What each symbol does to the nodes:
δ: j952->j219, j104->j745, j669->j82, j854->j104, j663->j206, j540->j651, j79->j520, j237->j69, j66->j640, j52->j84, j390->j379, j662->j569, j69->j629, j284->j939, j602->j79, j629->j39, j938->j507, j988->j273, j371->j237, j379->j173, j520->j762, j762->j203, j569->j390, j809->j540, j84->j809, j206->j929, j929->j66, j745->j988, j294->j284, j939->j938, j82->j632, j632->j952
γ: j952->j632, j104->j854, j39->j629, j507->j938, j540->j809, j79->j602, j237->j371, j66->j929, j390->j569, j69->j237, j640->j66, j219->j952, j284->j294, j273->j988, j629->j69, j938->j939, j203->j762, j988->j745, j379->j390, j520->j79, j762->j520, j651->j540, j569->j662, j809->j84, j84->j52, j206->j663, j929->j206, j745->j104, j939->j284, j82->j669, j632->j82, j173->j379
ψ: j952->j629, j104->j79, j669->j371, j854->j602, j39->j273, j663->j662, j507->j640, j540->j938, j79->j82, j237->j104, j66->j379, j52->j294, j390->j809, j662->j52, j69->j745, j640->j173, j219->j39, j284->j206, j273->j203, j602->j669, j629->j988, j938->j66, j203->j219, j988->j762, j371->j854, j379->j540, j520->j632, j762->j952, j651->j507, j569->j84, j809->j939, j84->j284, j206->j569, j929->j390, j745->j520, j294->j663, j939->j929, j82->j237, j632->j69, j173->j651
λ: j952->j762, j104->j237, j669->j602, j854->j371, j39->j219, j663->j294, j507->j651, j540->j379, j79->j104, j237->j82, j66->j938, j52->j662, j390->j929, j662->j663, j69->j632, j640->j507, j219->j203, j284->j84, j273->j39, j602->j854, j629->j952, j938->j540, j203->j273, j988->j629, j371->j669, j379->j66, j520->j745, j762->j988, j651->j173, j569->j206, j809->j390, j84->j569, j206->j284, j929->j939, j745->j69, j294->j52, j939->j809, j82->j79, j632->j520, j173->j640
ρ: j952->j938, j104->j569, j669->j294, j854->j662, j39->j640, j663->j371, j507->j219, j540->j762, j79->j84, j237->j206, j66->j629, j52->j602, j390->j745, j662->j854, j69->j929, j640->j39, j219->j507, j284->j82, j273->j173, j602->j52, j629->j66, j938->j952, j203->j651, j988->j379, j371->j663, j379->j988, j520->j809, j762->j540, j651->j203, j569->j104, j809->j520, j84->j79, j206->j237, j929->j69, j745->j390, j294->j669, j939->j632, j82->j284, j632->j939, j173->j273

The rows follow the links: the fewer symbols apart two nodes are, the more alike their rows tend to be.

Each row, then its node:
[-53,  24,  19,  32, -39,  55, -66, -57,  14, -11,  31,   8, -45, -93, -48, -43,  56, -34,  61,  13,   6, -64, -50,  18,   9,  21, -55,  53,   7,  44,  63, -27,   5, -58,  72,  58,   6, -16,  21, -56, -63, -17,  78, -84, -40,  72,  10, -24,  48, -10, -57,  22,  10, -33, -13, -16,  53,  30,   4]
node: j82
[  8,  48,  33, -22,   3, -39,  74,   0,  51, -43,  20,  22,   0,  65,  20,  35, -52,   2,  55,  10, -42,  24,   5, -43,  36,  74,  24, -15,  28, -58, -29, -76, -68,  78, -28, -47,  17, -30, -11,  23,  53,  -1, -95,  58, -78, -50,  16, -66,  -2,  49,  34,  67,  12,  42,  -3, -67, -71,   7,  15]
node: j929
[-48,  17,  14, -31,  65,  65,  64,  58,  18, -22,  47,   9,  53,  67, -46, -51, -69,  27, -10,  19,  -9, -44,  66, -41,  26,  20, -59, -77,  18, -43,  60, -41, -39,  62, -63, -53,   1, -10, -22, -69,  -9,  18, -80,  63, -36,  77,  12, -30, -45,  46, -52,  15,  -2,  32,   9, -23, -74, -42,   1]
node: j938
[-11, -22, -18,  11,  58,  28, -46,  74, -31,  27, -17, -14,  84, -39, -10,  -8,  44,  56, -92, -16,  22, -17,  77,  23, -25, -59, -16, -71, -22,  42,  18,  43,  30, -78, -70,  33, -31,  24, -23, -13, -33,  30,  54, -24,  48,  22, -13,  37, -80, -41, -18, -37,  -9, -16,  33,  50,  47, -42,  -8]
node: j203
[-37,  21, -42, -29, -46,  29,  66, -50, -35,  -2, -32,   6, -71,  98, -28, -17, -48, -39,  -8,  18, -37, -25, -42, -32, -62, -87, -22,  51,  13, -56,  34,  76, -55,  79,  44, -48,   7,  30,  23, -23,  12, -33, -70,  74,  75,  28,   9,  56,  57,  38, -15, -51,   4,  24, -37,  61, -72,  31,  11]
node: j84
[ 34,  40, -23, -38,  14, -66,  59,   8, -24, -35, -49,  27,   7, 107,  36,  62, -57,   0, -34,  16, -26,  54,  -7, -28, -40, -17,  76, -20,  30, -35, -64,  31, -57,  83, -17, -59,  11,   7, -15,  70,  63,  -1, -82,  41,  32, -84,  30,  18,  -5,  55,  64, -19,   7,  39,   5,  25, -82,  -1,  24]
node: j390
[-48,  49,  16, -29,  -1,  68,  68,   7,  17, -30,  53,  21,   4,  87, -59, -76, -69,   1,  20,  30, -29, -60,  -8, -33,  10,  37, -80,   6,  28, -47,  61, -40, -68,  89, -13, -49,   7, -16,   0, -63, -10,   5, -84,  52, -50,  71,  16, -17,   0,  64, -48,  19,  32,  43,   1, -29, -76,  13,   6]
node: j939
[ 42, -26, -23, -23, -68, -51,  47, -76,   0,  30, -51, -14, -92,  70,  30,  55, -34, -57,  56,  -9,  17,  37, -89, -17,  -7, -22,  44,  90, -31, -33, -35,  20,  20,  76,  66, -33, -10,  20,  24,  49,  46, -40, -59,  64,  12, -52,  -4,  27,  70,  12,  44, -26, -21,  23, -55,  34, -34,  46,  -2]
node: j662

Each walk starts at a row. The symbols on each line, taken left to right, move it on to the next node.
Answer with the node's row; about right is enough.
[ 26,  24, -16, -29, -36, -46,  52, -62, -28,  -5, -44,  10, -44,  95,  49,  53, -59, -46,  22,  10, -18,  45, -64, -18, -37, -34,  68,  52,  13, -44, -49,  26, -38,  81,  39, -37,   2,  16,  35,  65,  52, -21, -84,  42,  41, -70,   0,  32,  37,  30,  41, -17,  -8,  36, -29,  29, -66,  42,   9]
ψ λ ρ γ ρ ψ δ ψ -> [-47,  14,  27, -36, -47,  57,  67, -50,  14, -25,  51,  27, -43,  68, -45, -46, -64, -37,  66,  19, -19, -48, -53, -19,  11,  29, -55,  41,   0, -43,  39, -22, -26,  92,  44, -39,   3, -21,  26, -54,  -7, -15, -87,  48, -33,  71,  -2, -23,  41,  39, -62,  20,  12,  42, -27, -11, -69,  32,   5]
γ λ ψ ρ ψ ψ δ λ -> [  14,   28,   27,   35,  -41,  -27,  -63,  -60,   41,  -26,   10,   10,  -55, -102,   17,   16,   55,  -30,   88,    5,    1,   36,  -58,   30,   32,   76,   19,   53,    5,   36,  -21,  -65,  -10,  -62,   63,   42,   -4,  -22,   17,   27,  -23,  -29,   84,  -64,  -60,  -31,   11,  -54,   57,  -29,   29,   42,    4,  -35,  -26,  -52,   72,   34,    9]
[  16,  -28,   33,  -21,  -54,  -30,   56, -105,   22,   19,   12,  -13,  -80,   37,   11,    3,  -50,  -49,   91,  -13,   15,   15,  -82,  -30,   62,   58,   14,   97,  -26,  -49,  -20,  -52,   31,   70,   72,  -34,   -7,  -25,   29,    6,   30,  -25,  -59,   63,  -44,  -22,   -5,  -48,   70,   11,   11,   30,  -13,   30,  -47,  -46,  -46,   54,  -14]
δ ψ δ δ -> [ 27,  16, -11, -25,  47, -37,  63,  67, -24, -17, -49,  -2,  43, 104,  28,  49, -45,   9, -69,  10, -21,  62,  61, -35, -37, -29,  67, -64,   1, -48, -44,  18, -34,  58, -68, -47,  13,   3, -21,  62,  51,  15, -72,  60,  43, -81,   6,  19, -59,  39,  53, -19,  11,  36,  26,  27, -76, -43,   8]
γ δ δ λ γ ρ ρ -> [ 15,  17,  43, -25,  52, -40,  63,  59,  36, -17,  17,  17,  56,  57,  24,  28, -54,  32,   4,   1, -13,   9,  59, -26,  35,  69,  30, -82,  11, -60, -22, -69, -24,  60, -53, -26,  10, -28, -23,  17,  39,  36, -80,  54, -66, -38,   2, -70, -59,  49,  26,  60,   0,  40,   9, -69, -72, -42,  13]
[ 33,  11,  -3,  32, -45, -59, -67, -66, -15,  -7, -49,  11, -50, -66,  46,  59,  52, -43,  24,  -1, -14,  49, -58,  29, -29, -25,  71,  55,  22,  49, -49,  29,  -7, -66,  59,  51,  17,   5,  22,  56,   7, -31,  82, -63,  36, -82,  12,  24,  51, -28,  60, -21,  -2, -37, -21,  31,  61,  33,  -1]
δ ρ λ ψ ρ -> [ 21,  40, -15,  33,  -1, -56, -72,  -3, -13, -34, -41,  31,  12, -75,  42,  47,  46,   6, -17,  27, -32,  59,  -2,  36, -41, -40,  68, -10,  32,  55, -69,  28, -40, -73,  14,  46,  13,  18, -17,  53,  -2, -10,  85, -96,  38, -88,  10,  30,  -5, -13,  66, -33,  23, -37,  -5,  34,  69,  -3,  23]
ψ λ ρ γ ρ ψ δ ψ -> [-46,  30,   0,  18,   2,  62, -60,   1,  20, -47,  55,  19,  11, -99, -57, -60,  66,   3,  24,  30, -23, -56,  -9,  36,  -6,  28, -74, -20,  32,  48,  65, -29, -39, -80,  23,  54,   5, -20, -20, -79, -57,  -2,  87, -92, -23,  65,  14, -36,   7, -18, -53,  29,  20, -35,   4, -33,  81, -11,  22]
[-35, -20,  13, -22, -65,  28,  43, -75,  13,  31,  32,  -8, -78,  50, -39, -57, -40, -47,  84, -21,  15, -32, -89, -15,  38,  25, -46,  95, -20, -41,  47, -33,   6,  62,  47, -34, -21,  -8,  36, -42,  -1, -36, -47,  45, -12,  47, -13,   1,  64,  15, -37,  -1, -15,  29, -51, -11, -49,  57, -19]
λ λ λ λ ρ ρ δ ψ -> [  3,  15,  49, -37, -36, -22,  58, -59,  57, -14,  27,  17, -45,  35,  33,  15, -56, -38,  92,  12, -26,  18, -63, -18,  40,  69,  24,  44,  21, -51, -27, -52, -46,  90,  35, -31,  16, -38,  27,  30,  50, -30, -70,  56, -49, -33,  -3, -54,  43,  30,  20,  56,  18,  47, -27, -65, -75,  35,   7]
δ ψ λ λ λ ρ -> [-14,  46, -30,  35,   0,  31, -69,  -9, -42, -41, -18,  28,  12, -61, -26, -29,  65,   2, -55,  22, -22, -22,   1,  38, -80, -69, -27,  -4,  39,  61,  36,  72, -20, -86,  19,  36,  33,  45,  -4, -36, -45,  16,  91, -93,  78,   6,  30,  77,  -2,  -9, -22, -65,  33, -37,   8,  70,  75,  11,   5]
[ 23, -23,   3, -35,  76, -44,  40,  82, -13,  29, -31, -21,  73,  65,  35,  43, -51,  55, -82, -23,   3,  28,  88, -34,  -3, -34,  58, -81, -30, -32, -42,  31,  21,  30, -93, -28,  -9,  13, -35,  58,  53,  35, -49,  46,  26, -40,  -6,  24, -66,  22,  43,  -5, -21,  14,  35,  26, -47, -50,  -7]
ψ γ δ ψ ρ -> [-19, -26,   0,  35,  50,  37, -56,  96,  14,  30,  38, -20,  73, -79, -27, -35,  39,  43, -52, -16,  10, -57,  82,  25,  42,  23, -55, -84,  -9,  20,  53, -14,  41, -87, -50,  28,   1, -20, -46, -49, -42,  26,  50, -35, -30,  62,  -9, -20, -61, -31, -53,   3, -15, -18,  49, -16,  58, -55, -16]
ψ λ ρ ψ -> [ 25, -18,  25, -14,  56, -23,  47,  95,  31,  16,  12, -17,  89,  47,   6,  16, -42,  59, -23, -21,  19,  12,  96, -27,  54,  52,  33, -80, -20, -26, -23, -53,  31,  50, -99, -37, -21,  -8, -44,  16,  33,  36, -48,  53, -69,  -8,  -7, -46, -79,  17,  26,  37, -20,  31,  47, -50, -46, -62, -12]
[   8,   15,   32,   20,   48,  -27,  -61,   47,   42,  -23,   27,    8,   47, -125,   26,   34,   46,   22,   -2,    4,  -21,   31,   66,   33,   37,   72,   25,  -62,   18,   49,  -13,  -74,   -4,  -84,  -30,   28,   10,  -29,  -32,   26,    3,   18,   90,  -73,  -66,  -33,    6,  -54,  -54,  -29,   30,   58,   19,  -53,   21,  -69,   57,  -34,   18]
δ ρ λ ψ ψ γ ψ -> [-15,  11, -18, -24,  41,  30,  68,  50, -36,  -7, -22,  21,  60, 110, -20, -31, -52,  26, -85,   8, -13, -14,  60, -23, -64, -64, -27, -55,   2, -45,  22,  73, -32,  71, -71, -41, -12,  29, -31, -28,  13,  28, -66,  54,  57,  27,  -4,  49, -46,  29, -20, -52,   8,  42,  38,  70, -62, -43,  10]
λ γ ρ λ -> [   5,   43,   37,   39,    0,  -26,  -77,    2,   35,  -33,   24,   30,  -10, -119,   31,   27,   65,   17,   63,   22,  -28,   33,  -10,   40,   35,   72,   40,  -10,   27,   57,  -25,  -59,  -17,  -76,   19,   48,   18,  -27,   -4,   36,  -24,   -5,   87,  -97,  -84,  -44,    9,  -54,  -13,  -12,   32,   49,   24,  -42,   -4,  -55,   74,    6,    8]
[ 11, -19,  48,  12, -67, -10, -54, -85,  30,  27,  11, -26, -72, -84,  11,  11,  50, -49,  94,  -8,  20,  13, -81,  21,  43,  49,  23,  89, -25,  37, -22, -45,  47, -25,  85,  26, -21, -26,  47,   7, -18, -24,  51, -24, -58, -39, -17, -36,  71, -29,  10,  27, -11, -26, -57, -55,  58,  58,  -7]
ρ δ ψ γ ψ ρ -> [-15, -32, -31,  19, -61,   9, -57, -80, -23,  28, -19, -19, -75, -28, -21,  -9,  40, -56,  28, -17,  17, -24, -77,  26, -26, -47, -27,  91, -21,  30,  26,  59,  40, -38,  87,  41, -16,  16,  41, -19, -26, -41,  70, -45,  42,  36, -13,  52,  82, -45, -23, -39, -10, -20, -41,  46,  38,  44, -14]
ρ ψ λ ρ ψ ψ ψ -> [ 34, -36, -16,  25, -70, -47, -51, -87, -22,  33, -55, -17, -82, -52,  30,  41,  43, -43,  46, -11,  29,  34, -89,  27,  -2, -17,  43, 112, -26,  46, -43,  15,  26, -36,  94,  30,  -4,  10,  51,  50,   4, -33,  51, -38,  22, -54, -22,  28,  79, -41,  42, -19, -16, -29, -33,  29,  39,  49,  -3]
[  49,  -30,  -16,   15,   76,  -37,  -61,   85,  -24,   13,  -36,  -20,   89,  -64,   29,   45,   46,   53,  -81,  -14,   26,   29,   92,   17,   -5,  -22,   39,  -74,  -23,   41,  -49,   26,   37,  -85,  -61,   34,   -3,   12,  -34,   50,   -7,   39,   62,  -36,   32,  -56,   -4,   21, -102,  -28,   47,    4,  -11,  -24,   48,   26,   51,  -40,   -5]
γ λ ψ ρ ψ ψ δ λ -> [-19, -24, -22, -29,  62,  18,  45,  94, -32,  39, -22, -28,  82,  85, -22, -14, -42,  32, -88, -17,  12, -15,  89, -25, -27, -57, -13, -91, -26, -41,  27,  56,  22,  37, -90, -46,  -9,  14, -30,  -7,   5,  40, -55,  58,  55,  35,  -1,  47, -81,   3, -25, -38, -13,  25,  29,  43, -41, -44, -16]
ρ λ γ ψ γ δ -> [-21,  18, -37,  20,  49,  24, -52,  52, -57,  -7, -27,  13,  54, -52, -12, -25,  54,  34, -86,  21,  -7, -18,  62,  26, -46, -63, -36, -64,   9,  56,  25,  68,   4, -72, -28,  43,   2,  31, -47, -33, -43,  25,  77, -59,  73,  23,  13,  64, -63, -17,  -8, -49,   2, -39,  26,  68,  73, -39,  10]
[ 30, -22,  35,  25,  61, -11, -49,  79,  28,  15,  21,  -4, 100, -70,  -5,   9,  56,  55, -17,  -5,  32,  11,  93,  26,  64,  50,  22, -81, -30,  27, -22, -62,  53, -69, -67,  18, -27, -19, -47,  10,  -2,  32,  53, -33, -35, -16, -15, -39, -57, -39,  19,  43,   1, -42,  39, -47,  54, -49,  -7]
λ γ ψ γ δ ψ -> [ 34,  23,  -9,  27,  32, -60, -63,  73,  -7,  -2, -47,  21,  53, -76,  49,  62,  68,  43, -51,  13, -15,  58,  50,  34, -37, -22,  59, -61,  19,  38, -53,  30,   2, -81, -24,  38,  -5,   4, -40,  63,  -7,  29,  76, -65,  29, -69,  -2,  14, -59, -22,  55, -23,   3, -35,  26,  28,  60, -23,   1]
ρ ψ ψ ρ -> [ -44,   20,   25,   24,   28,   56,  -52,   55,   21,  -16,   26,   10,   49, -100,  -40,  -55,   49,   30,  -36,   -3,   -2,  -39,   55,   31,    7,   23,  -70,  -63,   21,   45,   44,  -27,  -10,  -91,  -37,   60,   10,  -15,  -21,  -52,  -53,   16,   63,  -82,  -53,   66,    9,  -29,  -59,  -14,  -55,   20,   13,  -30,   29,  -29,   56,  -29,   15]
